Here is a tiny trained network, its code and every weight. The questions are about switching its units off for an input and a class, where a switched-off unit gives its printed mean instead of its output.

import numpy as np


def w(rows, s, z=0):
    codes = np.array(rows[::2]) - 128.0
    scale = np.full(codes.shape[1], s)
    scale[-1] = z or s
    return codes * scale


def f(y):
    return np.maximum(y, 0)


def log_softmax(a):
    a = a - a.max(-1, keepdims=True)
    return a - np.log(np.exp(a).sum(-1, keepdims=True))


def net(x, mask):
    res = np.array(x, float).reshape(1, 2) / 4 @ E
    y = f(res @ A[0][:, :-1].T + A[0][:, -1])
    res = res + np.where(mask, y, B[0][:, -1]) @ B[0][:, :-1]
    return log_softmax(res[-1] @ U[:, :-1].T + U[:, -1])


A, B = {}, {}
E = w([
[105,86,76,166,58,158],'x0',
[85,162,196,177,62,2],'x1',
],0.011)
A[0] = w([
[109,86,63,151,113,190,255],'N1',
[212,195,220,64,185,114,89],'N2',
[181,101,98,77,169,159,11],'N3',
[38,49,44,151,100,145,57],'N4',
[165,86,201,165,189,133,255],'N5',
[25,128,132,128,67,85,70],'N6',
[181,96,117,19,173,176,108],'N7',
[70,50,104,183,91,170,63],'N8',
[192,170,158,103,204,117,108],'N9',
[153,111,73,132,84,103,224],'N10',
[102,169,133,102,169,118,139],'N11',
[208,87,134,62,62,102,2],'N12',
[115,118,192,91,84,104,20],'N13',
[97,123,58,189,103,139,91],'N14',
[180,201,182,235,117,22,70],'N15',
[96,103,216,123,140,64,64],'N16',
[82,148,126,189,98,130,169],'N17',
[73,146,124,106,235,75,237],'N18',
[142,136,86,176,167,179,1],'N19',
[165,128,117,84,129,190,64],'N20',
[134,183,189,142,116,46,161],'N21',
[75,149,122,90,234,79,131],'N22',
[112,83,123,183,95,183,46],'N23',
[130,140,97,142,71,199,255],'N24',
[87,124,185,125,96,115,30],'N25',
[42,178,156,183,102,152,60],'N26',
[144,147,117,64,148,251,6],'N27',
],0.011,0.0033)
B[0] = w([
[56,192,107,122,62,115,213],'N1',
[79,50,156,236,94,38,198],'N2',
[134,158,75,154,221,141,184],'N3',
[151,57,215,176,112,25,189],'N4',
[57,156,180,153,3,96,171],'N5',
[160,184,75,125,218,193,202],'N6',
[136,198,43,138,147,119,214],'N7',
[144,82,203,234,114,69,182],'N8',
[92,65,139,220,43,59,178],'N9',
[69,122,153,114,51,73,172],'N10',
[111,107,147,163,47,102,155],'N11',
[210,212,129,188,142,181,128],'N12',
[183,193,131,137,231,147,162],'N13',
[131,41,189,200,49,68,171],'N14',
[170,143,49,154,191,191,247],'N15',
[156,159,50,155,155,86,195],'N16',
[80,163,71,143,70,141,180],'N17',
[22,109,182,163,77,95,185],'N18',
[190,119,69,207,235,164,163],'N19',
[133,139,26,169,164,88,180],'N20',
[126,202,42,172,142,175,229],'N21',
[69,54,166,217,87,101,172],'N22',
[186,92,75,168,45,42,164],'N23',
[87,155,106,161,49,154,194],'N24',
[231,151,63,127,149,163,166],'N25',
[157,108,67,173,58,90,169],'N26',
[211,217,73,133,154,135,214],'N27',
],0.0059,0.013)
U = w([
[173,205,44,143,135,158,57],'0',
[112,65,176,201,60,54,83],'1',
[35,185,118,135,39,150,238],'2',
[139,52,221,2,180,241,1],'3',
],0.0081,0.0033)

Each question gives the input, the list of numbers given to net, and the class t.
The units are the neurons (one row each of A and B). Each row of codes is followed by its name. A weight is (code - 128) times the scale printed after its matrix; where a second scale follows, it is the last column's (A, B and U).
mask holds one flag per neuron, in row order. A switched-off neuron (its flag False) gives its mean, the last column of its row in B, instead of its output. The means were averaged over made-up inputs and are rounded, as every weight is.
A unit's drop is (log p(t) with every unit on - log p(t) with that unit switched off) / (log p(t) with every unit on - log p(t) with every unit switched off).
top k neurons: the k neurons with the biggest drops, biggest first
drop of u: that unit's drop, to one decimal
input [0,-2], class 2: top neuron -> N15
input [-6,-5], class 1: top 2 neurons -> N2, N9
input [7,8], class 0: top 2 neurons -> N6, N15
input [-6,6], class 0: top 2 neurons -> N15, N21
input [-6,8], class 0: top 2 neurons -> N15, N21
input [2,-2], class 2: top 2 neurons -> N15, N2
input [6,7], class 0: top 2 neurons -> N6, N15
input [-4,6], class 0: drop of N15 -> 0.2
input [-7,1], class 1: drop of N2 -> 0.1
input [4,0], class 1: drop of N2 -> -0.1
